In the rows, zero is written as 128.
Known rows:
[ 83 110 181 108 126 107 118 126 129  94 132 136 131 115 127 121 119 135
 153 115 152 110 110 118 127 124 134 142] -> Z971
[126 132 108 155 142 156 132 125 148 103 158 176 124 109  94 154 137 128
 116 148 117 142 164 155  99 138 145 110] -> Z464
[149 148 146 122 133 103 145 104 144  60 100 136 113 137 106 133 118 129
 104 118 148 170 114 146 100 131 148 126] -> Z916
[160 115 153 113 129  78 113 106 108 140 120  66 158 151 198 124 128 133
 125 108 118 199  73 150 139 137 139 147] -> Z727
[ 94 146  91 130 123 179 153 158 128 156 135 188 127 116  93 124 118 131
 144 164 156  55 190  92 117 100 118 132] -> Z51
[128 101 117 120 149  83 117 148 142 118 129 152 118 115 113 113 137 137
 147 112 128 146  94 114 103 137 134 128] -> Z602
[128 155  91 142 121 178 164 147 123 107 136 171 125 121  33 127 105 114
  75 162 132 112 167 139 104  94 128 130] -> Z853
[128 126 131 136 112 143 114 126 137 166 156  85 151 126 187 135 130 122
 159 140  88  79 171 137 155 150 109 120] -> Z64
[ 89 127 150 115 127 106 124 126 143 101 124 147 125 120 117 127 135 137
 135 117 147 124  97 122 119 123 132 120] -> Z384
[136 163 129 118 120 158 150 138 139  99 161 170 136 102  32 144 104 124
 144 184 154  87 192 143  93 113 139 126] -> Z775
[184 141 113 121 122 155 122 130  89 115 115 114 119 128 117 138 122 120
 156 132 162 112 166  97 118 102 132 152] -> Z495
[ 75 106 145 130 137 107 118 138 136 112 131 149 120 118 110 116 132 134
 126 110 130 121  81 118 130 130 129 123] -> Z340
[160 157  91 133 117 177 131 125  93 130 110 125 115 137 113 148 137 125
 129 133 169 112 162  95 116  89 127 129] -> Z414
[ 47 109 177 124 127 115 117 132 129 104 128 143 124 119 105 122 133 130
 117 108 137 106  77 114 149 115 124 123] -> Z100
[ 97 114 156 116 125  90 124 131 132 115 131 140 136 123 132 123 121 139
 155 115 149 115 108 115 115 121 136 136] -> Z144
[186 121 163 101 137  87 106 100 110 131 101  47 129 148 184 124 134 128
 151 110 124 192  79 141 151 165 135 150] -> Z388
[192 179  96 145 108 136 134 107 144 133 128  85 131 146 116 152 142 116
  80 152  95 153 154 191 124 130 127  83] -> Z515
[133 137  87 130 125 175 152 162 101 135 129 159 122 121  48 118 102 113
 105 150 140  93 156 105 116  87 114 146] -> Z740

Facts:
Z120 plazel Z695,Z172,Z94,Z957,Z269
Z156 plazel Z735,Z338,Z780,Z268,Z977,Z340
Z184 plazel Z123,Z757,Z40,Z957,Z658,Z656,Z864
Z195 plazel Z969,Z740,Z338,Z221,Z534,Z664
Z248 plazel Z659,Z119,Z981
Z293 plazel Z234,Z540,Z51,Z454
Z301 plazel Z175,Z573,Z852,Z388
Z32 plazel Z720,Z467,Z683,Z238,Z514
Z346 plazel Z605,Z477,Z217,Z735,Z757,Z209,Z637,Z590,Z501
Z359 plazel Z11,Z781,Z9,Z454,Z308
Z37 plazel Z859,Z780,Z729,Z566,Z843
Z383 plazel Z352,Z454,Z6,Z864
Z389 plazel Z870,Z570,Z119
Z397 plazel Z123,Z338,Z904,Z112,Z624,Z602,Z865,Z238,Z962,Z957,Z308,Z270
Z439 plazel Z381,Z601,Z253,Z79,Z260,Z886,Z977,Z658,Z64,Z836
Z443 plazel Z381,Z816,Z352,Z796,Z886,Z864
Z449 plazel Z582,Z971,Z158,Z63,Z488,Z290
Z464 plazel Z720,Z624,Z637,Z590,Z566
Z476 plazel Z377,Z495,Z828,Z818,Z173,Z485
Z507 plazel Z153,Z844,Z164,Z460
Z515 plazel Z605,Z177,Z996,Z854,Z115,Z734,Z6,Z307
Z561 plazel Z186,Z854,Z624,Z94,Z852
Z563 plazel Z253,Z583,Z315,Z846
Z588 plazel Z153,Z473,Z79,Z582,Z856,Z371,Z727
Z629 plazel Z3,Z414,Z173,Z6,Z659
Z741 plazel Z401,Z969,Z180,Z999,Z977,Z683,Z304,Z115,Z729,Z488,Z100,Z423
Z775 plazel Z495,Z172,Z603,Z290,Z388
Z777 plazel Z594,Z969,Z179,Z40,Z683,Z534,Z818,Z423
Z837 plazel Z381,Z217,Z703,Z234,Z186,Z652,Z467,Z460,Z632,Z836,Z627,Z598
Z853 plazel Z757,Z893,Z423
Z868 plazel Z477,Z785,Z175,Z583,Z573,Z501,Z269
Z869 plazel Z571,Z582,Z475,Z818,Z308,Z388
Z872 plazel Z605,Z270
Z880 plazel Z583,Z997,Z683,Z852,Z158,Z64,Z488,Z627
Z910 plazel Z217,Z999,Z997,Z506,Z636,Z489
Z912 plazel Z862,Z970,Z566,Z460
Z916 plazel Z939,Z573,Z570
Z941 plazel Z473,Z144
Z954 plazel Z904,Z753,Z79,Z776,Z270
skefum sufluzum <- Z100,Z112,Z115,Z123,Z144,Z156,Z158,Z164,Z172,Z175,Z180,Z184,Z186,Z209,Z217,Z221,Z234,Z238,Z248,Z253,Z260,Z269,Z270,Z290,Z293,Z301,Z308,Z315,Z340,Z352,Z37,Z377,Z381,Z384,Z389,Z397,Z40,Z401,Z443,Z454,Z464,Z473,Z476,Z477,Z485,Z51,Z534,Z566,Z571,Z582,Z583,Z594,Z598,Z6,Z602,Z629,Z63,Z632,Z637,Z64,Z652,Z664,Z683,Z695,Z734,Z735,Z741,Z757,Z775,Z780,Z781,Z785,Z79,Z796,Z816,Z837,Z843,Z844,Z846,Z852,Z854,Z862,Z864,Z868,Z869,Z870,Z872,Z886,Z893,Z9,Z904,Z912,Z939,Z954,Z962,Z971,Z977,Z997
skefum babres <- Z11,Z119,Z120,Z153,Z173,Z177,Z179,Z195,Z268,Z3,Z304,Z307,Z32,Z338,Z346,Z359,Z371,Z383,Z388,Z410,Z414,Z423,Z439,Z449,Z460,Z467,Z475,Z488,Z489,Z495,Z501,Z506,Z507,Z514,Z515,Z540,Z561,Z563,Z570,Z573,Z588,Z590,Z601,Z603,Z605,Z624,Z627,Z636,Z656,Z658,Z659,Z703,Z720,Z727,Z729,Z740,Z753,Z776,Z777,Z818,Z828,Z836,Z853,Z856,Z859,Z865,Z880,Z910,Z916,Z94,Z941,Z957,Z969,Z970,Z981,Z996,Z999
{Z100,Z11,Z123,Z144,Z177,Z179,Z209,Z253,Z270,Z290,Z3,Z301,Z340,Z384,Z389,Z397,Z401,Z449,Z473,Z485,Z488,Z507,Z540,Z566,Z570,Z582,Z590,Z594,Z598,Z6,Z602,Z624,Z627,Z664,Z695,Z703,Z734,Z741,Z757,Z816,Z818,Z836,Z844,Z854,Z869,Z872,Z9,Z904,Z916,Z957,Z971,Z977,Z996,Z997,Z999} gede 625
{Z112,Z115,Z119,Z158,Z195,Z217,Z307,Z37,Z371,Z388,Z40,Z423,Z489,Z506,Z534,Z563,Z571,Z583,Z588,Z605,Z629,Z63,Z637,Z652,Z727,Z785,Z846,Z856,Z859,Z864,Z865,Z868,Z970} gede 490
{Z120,Z172,Z186,Z234,Z269,Z293,Z304,Z315,Z32,Z338,Z346,Z352,Z377,Z381,Z439,Z454,Z51,Z573,Z683,Z729,Z740,Z775,Z780,Z79,Z796,Z843,Z853,Z870,Z893,Z912,Z981} gede 497
{Z153,Z156,Z164,Z173,Z175,Z180,Z184,Z221,Z238,Z383,Z410,Z414,Z443,Z460,Z464,Z467,Z475,Z495,Z603,Z632,Z656,Z658,Z659,Z828,Z837,Z886,Z910,Z94,Z962} gede 475
{Z248,Z260,Z268,Z308,Z359,Z476,Z477,Z501,Z514,Z515,Z561,Z601,Z636,Z64,Z720,Z735,Z753,Z776,Z777,Z781,Z852,Z862,Z880,Z939,Z941,Z954,Z969} gede 26

Rows:
No name comes twice in this set of rows, the named rows included.
[171 144 131 121 117 132 111 119 152 158 136  75 131 126 172 139 143 122
 173 148 106  87 181 141 151 169 117 111]  Z939
[113 100 160 127 157  93 104 109 149 150 117 104 117 134 185 119 160 135
 142 112  98 178  72 141 159 189 127 120]  Z637
[ 95 108 159 118 126 112 132 125 109  92 106 122 123 133 133 113 109 124
 112  97 143 125  95 104 145 110 127 154]  Z488
[147 107 175 102 133  76  90 109 125 147 131  73 144 132 173 128 148 138
 163 118 118 177  64 149 147 161 138 127]  Z571
[101 115 177 103 125 103 115 128 130  94 127 124 129 117 126 120 122 134
 166 116 157 109 106 106 123 128 133 143]  Z290
[ 81 117 139 123 142 118 123 130 147 121 110 148 103 124 135 118 144 137
 141 110 146 112 105 102 134 138 129 126]  Z854
[152 101 135 118 157  72  97 121 138 166 136  90 135 133 167 120 157 138
 154 111  94 202  55 153 136 173 135 119]  Z112
[103 103 197 113 136  91  99 102 129 139 129  77 141 133 194 127 141 135
 151 112 112 158  77 151 170 167 132 139]  Z158
[110 128 119 157 130 154 126 131 134 103 171 171 132 109  78 156 134 127
 106 144 117 142 147 163 108 110 143 105]  Z156
[131 140 114 114 130 176 144 157 131 137 138 169 115 105  69 119 114 122
 177 167 152  65 193  90 116 125 124 146]  Z172
[106 106 186 115 139  90 106  99 141 147 127  94 136 136 193 129 145 137
 146 115 108 176  77 153 155 178 134 126]  Z846
[129 139 105 121 142 175 147 155 148 130 131 178 106 105  79 115 116 121
 171 165 145  62 207  86 116 145 124 151]  Z269

The same things again, as new rows of numbers:
Known rows:
[142  75 171 115 148 158  93 195 161 139 110  77 188  92 185 164  96 122
 114 109 117 173 139 155 122 119 119 110 139 216 105 126 147] -> Z164
[144  68 177 135 144 135 111 174 156 124 122  73 171 101 187 129 105 118
 134 142 148 169 141 174 123 121 119 103 136 222 106 151 137] -> Z180
[127 139 144 130 163 122 140 127 117 131 129 142 124 124  89 135 107 119
 136 107  76 111  55  83 153  40 130 145 141 141 105  96  68] -> Z570
[115 159 181 121 152 130 141 167  95 118  65 107 142 101 116 155 116 135
 130  99  50 139 103 112 154  47  85 153 138 147 136 111  92] -> Z473
[115 145 180 138 160 119 167 166  86 105  71 107 126 122 119 135 123 141
 141 117  84 130 114 116 149  58 118 146 142 148 143 129  70] -> Z977
[141  99 114 131 144 137  98 180 134 140 146 121 147 122 164 120  88 142
 146 154 130 132 102  92 139 123 155 107 118 187  99 120 137] -> Z506
[128 142 178 135 159 108 162 145 109 101  77 105 139 137  88 163  94 122
 162  90  74 127  95 134 150  68 100 134 138 140 125 105  62] -> Z6
[161  94 175 113 169 153  97 178 171 138 132  85 195  86 183 131 112 105
 131  83 137 174 112 177 127 129 140 116 153 220  86 145 128] -> Z175
[137  92 102 102 121 120  65 181 158 136 122 150 155 108 164 120  88 128
 138 141 118 145  76  82 129 109 145 118 119 189 115 108 151] -> Z563
[164 109 119 131 144 129  93 160 150 145 160 114 161 121 137 142  68 126
 162 129 108 132  84 107 145 131 134  98 110 186  79 108 132] -> Z119
[106 148 174 103 118  89 126 150 124 100  51 142 149  99 120 125 128 124
 144  99  64 160  67 112 135  37  68 163 140 154 152 117 109] -> Z869
[161  68  89  87 115 121  96 186 181 115 136 160 151 121 172 109 106 130
 160 139 157 154  72  96 122 159 170  95 138 157 119  95 203] -> Z346
[183 134 139  89 156 144 122 203 158 126 130  96 177 100 179 123 119 127
 177  78 144 159 109 143 149 199 156 105 159 152  90 142 180] -> Z269
[152 107 116 126 166 144 105 165 139 140 159 126 163 124 143 121  85 153
 164 133 130 120 103 111 122 118 163 100 109 173  96 110 127] -> Z605
[171 121 137  78 103 107 106 193 178 115 103 110 174  95 188 122 104 123
 171 105 125 189  88 129 145 186  94 108 142 170 108 129 209] -> Z775
[152  77 149 117 148 158  86 144 179 160 180 108 174  93 169 123  89 116
 125 130 119 155  99 133 123  90 112 106 122 221  78 116 155] -> Z603
[105 149 171 123 148 122 143 177  98 112  55 110 139 110 119 160 121 135
 124 104  62 138 105 102 151  58 108 153 144 150 140 117  85] -> Z844
[181 121 143 102 145 145 146 202 156 117 121  79 170 125 156 169  82 139
 181 101 120 151 134 142 140 193 123  79 136 147  96 101 181] -> Z454

Rows:
No name comes twice in this set of rows, the named rows included.
[ 95 108 128 113 122 111 105 146 118 120  80 166 116 111 110 140 114 134
 107 135  60 130  62  55 137  23 111 153 132 151 147  84 101]  Z507
[152 139 141 113 161 129  96 200 147 128 108 109 180 100 170 125 104 122
 162  82 131 155 102 136 144 144 154 123 137 186 102 143 130]  Z785
[144  63 156 118 146 176  87 167 162 165 166 102 163  84 174 154  87 132
 102 139 102 150 127 114 117  89 127 106 116 221  90 111 157]  Z153
[118 152 175 118 157 119 157 150 109 102  63 117 151 116  95 158 111 136
 158  90  69 136  96 120 137  51 102 146 138 141 138 102  86]  Z9
[149 124 149 119 156 140 119 189 136 117  99  88 175 119 154 162  76 151
 175 101 121 146 134 143 123 145 132 105 113 175 111 104 135]  Z864
[140 116 135 116 151 133 105 215 136 120  89 100 169 113 171 157  89 141
 146 106 116 156 130 124 138 150 150 111 130 191 117 124 134]  Z652
[127 147 164 135 148 118 150 117 102 132 132 131 122 119  94 117 106 143
 140 141  66 115  76  84 148  24  88 144 125 145 114 102  88]  Z818
[166  80 101  97 109 125 112 170 168 120 146 138 149 127 173 106  98 144
 163 163 155 150  90  90 128 150 135  91 128 154 113 106 205]  Z853
[135 113 126  94 127 100  65 195 166 116  81 134 185  95 176 117 110 119
 161  83 134 178  74 132 134 139 145 134 137 196 125 134 143]  Z868
[172 131 146  90 142 161 138 218 140 129 117  76 173 101 176 147  96 149
 158 107 114 155 147 117 140 182 127  98 134 150  98 118 197]  Z79

Now the same things, written a new way:
Known rows:
[ 91 127 132 167 133 109 138  98 121 119 150 119 139 115 140 127 142 124
 120 124 108 122 150 106 123  95 143 126 117 118 130 117 104  90 144 115
 124 115] -> Z100
[121 138 184 112 124 105  87  66 224 155 150 147 215 132 171 148  50  58
 163 121 153  91 121 163 177 104 154 102 161 168 217 159 181 162 174 127
  92  56] -> Z464
[151 129 183 126 128 127 103  83 200 145 166 144 235 152 108 154  57  71
 145 105 169 122  87 153 164 125 134 106 199 178 204 152 141 183 168 171
 114  94] -> Z828
[111 141 161 142 114 105 139  76 142 133  91 118 125 150 132  97 140 110
 146 141 131 119 167  91 151 102 132 139 136 151 128 125 142  98 170 115
 112 114] -> Z476
[ 94 131 135 150 122  89 116  85 113 147 119 109 109 134 127 112 135 175
 153 140 100 105 160 136 112 115 109 107 159 123 134  83  98  92 127 122
 116 129] -> Z172
[ 94 120 129 144 106 101 143  99 140 128 120 132 105 114 151 117 129 120
 127 127 117  97 151 126 138  79 127 124 112 137 116 117 133  88 151 108
 104 117] -> Z872
[ 82 116 110 151 105  98 146 106 129 121 139 127 115 109 130 138 111 143
 122 131 104 110 143 133 136  87 130 116 138 119 114 114 115 113 134 111
 108 122] -> Z270
[101 120 136 142 118  98 122  88 111 147 125 113 127 130 132 120 141 167
 140 132  88 109 174 127  96 106 124 109 138 123 137  83 115  81 136 118
 125 114] -> Z893
[133 115 122 147 125  99 103  90  96 152 118 114 106 116 100 115 142 168
 132 115 100 112 126 153 109 129  85 116 152 149 143  66 104 112 125 155
 137 141] -> Z573
[101 141 138 160 124  90 124  84 143 135 112 119  99 110 165 101 138 112
 134 131 127  90 135 127 154  98 123 132 106 142 130 113 121  89 144 119
 111 130] -> Z301
[128 117 118 158 128 112 134 105 114 126 132 118 113 105 104 123 128 118
 111 108 127 116 112 134 138 117 107 130 130 152 124  97 109 120 140 154
 129 149] -> Z570
[ 84 121 130 149 113  91 153 110 133 120 138 121 114 118 133 124 119 127
 120 133 119 108 149 121 134  93 129 113 138 130 113 114 114 107 149 111
 116 137] -> Z9
[117 131 206 108 128  92 108  78 235 150 158 141 222 142 165 149  58  53
 159 115 155  89 128 147 172  99 154  87 168 181 198 153 184 158 190 124
 105  72] -> Z443
[ 92 135 140 152 124  91 120  76 124 133 121 109 114 128 120 123 123 118
 136 143 117 130 160 120 155 127 119 132 140 132 133 110 125 140 156 113
 123 119] -> Z939
[135 113 172 127 145  94  94  85 211 151 186 129 239 124 113 177  61  72
 141  95 141 111  76 163 174 116 143  93 193 180 198 136 161 201 163 158
 129  82] -> Z460
[ 93 111 146 134 126  74 131 100 115 148 126 108 121 130 117 115 135 163
 136 131  91 100 178 128 100 109 120  94 148 139 120  76 116  89 144 114
 134 134] -> Z51
[ 87 124 139 143 113  87 141  89 132 128 122 115 126 138 108 130 120 127
 137 140 119 129 165 109 148 107 131 122 155 133 116 115 137 133 163 104
 121 118] -> Z781
[ 96 120 134 155 130  98 116  86 106 143 140 105 138 128 128 130 145 174
 139 132  82 114 169 122  96 110 130 107 146 110 135  80 100  84 125 116
 134 114] -> Z683

Rows:
No name comes twice in this set of rows, the named rows included.
[102 119 147 141 124  85 123  89 106 150 122 105 112 135 127 111 135 157
 141 137 105 101 176 129  99 118 111 100 143 131 134  78 106  90 143 122
 126 139]  Z870
[ 91 133 125 147 126  92 107  72 111 136 125 117 116 115 123 133 120 122
 134 143 110 133 163 134 150 123 122 136 134 125 137 104 135 144 150 103
 120 108]  Z477
[113 133 184 126 125 121 100  70 209 139 178 142 244 150 145 167  47  79
 157 123 154 118 121 149 164 108 163 101 183 140 209 165 148 171 163 135
 102  59]  Z221
[103 135 158 138 120  97 133  80 134 138  98 119 117 141 124 107 133 101
 135 139 132 121 178 102 145 113 127 130 127 152 125 114 144 114 180 113
 119 122]  Z248
[ 93 113 132 152 121 103 153 106 114 118 148 115 116 123 123 129 110 115
 107 123 129 115 167 121 119 103 129 106 125 121 116 111 107 111 153 109
 116 144]  Z6
[130 119 134 146 116  94 133  91 150 137 102 118 130 125  93 115 159 124
 136 115 114 128 115 106 163  99 121 147 152 175 116 105 155 120 160 142
 138 114]  Z941
[106 138 150 151 124  97 140  91 133 131 115 121 101 121 152  98 129 104
 128 126 132  93 155 115 137  99 125 123 111 145 126 112 116  91 155 120
 110 137]  Z389
[131 114 114 150 120 105 111  80 112 135 117 122 122 104  93 135 132 122
 122 117 109 144 125 138 150 125 110 146 140 148 137  97 149 146 151 137
 132 113]  Z501
[161 113 193  97 125 110 110  89 222 155 149 149 223 143 127 144  60  49
 143  94 167 103 100 154 166 105 137  93 176 200 202 150 187 167 188 157
 111  81]  Z383
[ 94 127 141 136  99  86 133  83 156 134  96 125 120 129 129 111 137 125
 151 140 108 112 158 113 159  87 133 133 139 152 116 126 165 105 160 102
 113  99]  Z954
[ 92 128 134 160 119  95 143 102 137 122 134 119 119 117 143 119 128 122
 127 127 119 104 146 116 137  98 136 120 122 130 119 115 111 100 147 111
 115 127]  Z384
[ 99 130 194 127 140  87  94  74 219 143 180 124 229 142 142 161  52  70
 159 119 145 102 111 152 176 114 159  84 190 159 199 151 151 184 170 126
 113  78]  Z164
[ 95 121 142 148 130  79 114  89 112 149 128 101 121 122 135 118 144 170
 146 131  87  99 168 132 105 108 120 102 147 129 128  74 114  88 135 116
 131 126]  Z315

Now the same things, written a new way:
Known rows:
[101 131 121  95  36 101 102  87 122 137 193 119 126 144 138  82 106 111
 138 130 189 102 116 119 119  55] -> Z910
[ 68 123 150 130  99 184 136 139  92  86 124 114  87 131 204 105 189 190
 124 141 157 186 117 143 187 123] -> Z869
[ 85 120 126 106  13  99  99  91 138 114 104 139  77 151 150 140 122 126
 166 139 170 116 125 117 136  79] -> Z515
[ 70 117 151 109  62 152 120 100 116 149 100 143  81 149 153 164 145 191
 116 111 204 163  87 135 171 120] -> Z954
[198 101 167 172 138  76 124 159 151 105 116 161 178 131  75 131 156 110
 185 141 122 115 139 130  89 101] -> Z304
[143 138 105 113 125 100 106 125 136 160 139  97 138 152 111 109  80  83
 122 131 138  57 121 119  71  98] -> Z658
[169  86 172 193 158 143 144 134 140 137 155 160 165 114  62 161 166 138
 172 113 108 154 111 123 129 160] -> Z381
[141 143 105 110 123  97 137 166 132  98  89 112 144 116 171 112 125  96
 141 144 101 107 180 115 131 125] -> Z999
[153 144 124 107 118  73 117 119 148 118  93 137 127 140 137 149  86 103
 119 129 138  98 147 105 124 115] -> Z720
[193  99 166 171 136  79 125 160 152 104 107 158 178 132  76 131 157 113
 185 140 121 114 139 132  89 101] -> Z740
[150 145 118 117 138 100 133 173 123  84  94 107 143 123 184  99 130  97
 132 152 106 119 176 114 140 119] -> Z488
[139 141 104 109 129  95 111 134 135 141 124 104 137 132 118 121 101  96
 122 136 123  66 133 127  79 101] -> Z307
[146 143 119 115 149 104  98 127 131 134 136  85 127 161 122  99  91 100
 105 143 144  52 114 130  73  88] -> Z495
[128 137 107 113 120 102 134 169 134  97  74 101 130 119 165 128 130 107
 145 141  93  95 176 122 122 127] -> Z996
[124 147 107  92 114  90 142 164 141 101  71 113 140 106 158 138 129 134
 130 130 107  90 184 133 129 123] -> Z624
[136 150 130 127 178 142 126  82 134 105 124 155  92 139 117 140  97 145
  81 130 120 164 119 130 153 156] -> Z852
[167  89 175 192 164 143 143 138 143 132 142 164 161 121  60 158 168 147
 165 119 109 158 106 137 121 159] -> Z51
[178 121 162 162 148  75 120 110 165  50 134 167 142 125  44 123 153 146
 173 161  83 110 151 158  89  93] -> Z573

Rows:
No name comes twice in this set of rows, the named rows included.
[ 94 132 138  94  32  82 104  76 137  87 123 147  86 143 150 130 121 148
 146 139 176 123 134 120 153  70]  Z561
[ 89 120 151 135  84 167 111  88 109 118 137 145  67 158 169 128 140 153
 125 138 181 185  85 120 176 121]  Z476
[145 140 114 109 135  82 116 132 135 136 144  93 156 125 124 126 100 107
 112 125 129  60 136 115  99 103]  Z970
[128 123 130 110  35 104  97 111 110 117 114 171 100 162 194  85 120  76
 155 160 198 181 125 105 144  67]  Z777
[141 137 107 113 124 104 133 174 128  98  78 110 137 123 174 112 128  96
 140 147 100 112 176 120 126 122]  Z179
[ 67 104 121 137  51 185 107  73 113 180 220 111  90 134 125 117 121 116
 151 114 161 131  73 113 136 121]  Z443
[122 147 102 115 125 101 128 140 142  64 100 105 110 110 150 116 123 114
 145 151  66  94 183 130 126 125]  Z570
[159 136  98 109 129  99 111 142 117 156 121 136 146 139 137  88  94  51
 128 145 139 117 137 122  80  94]  Z423
[114 136 124 126 163 161 155 156 121 121 106 110 126 110 165 138 145 150
 109 118 102 149 142 128 165 172]  Z144
[ 80 123 138 114  67 156 124  64 115 165 241 121 122 124 127 111 114 150
 115  99 184 139  87 112 163 113]  Z837
[125 130 112 132 163 164 123 103 126 185 174 108 128 141  99 123  90 110
  97 109 131 109  92 123 109 152]  Z886
[123 141 139 131 187 165 147 168 109 102 101  95 130 126 182 126 157 160
  92 130 110 151 132 130 164 166]  Z582
[130 131 105 130 166 159 130 127 109 179 141 134 128 129 117 117 110  99
 101 123 127 153 104 135 107 148]  Z40

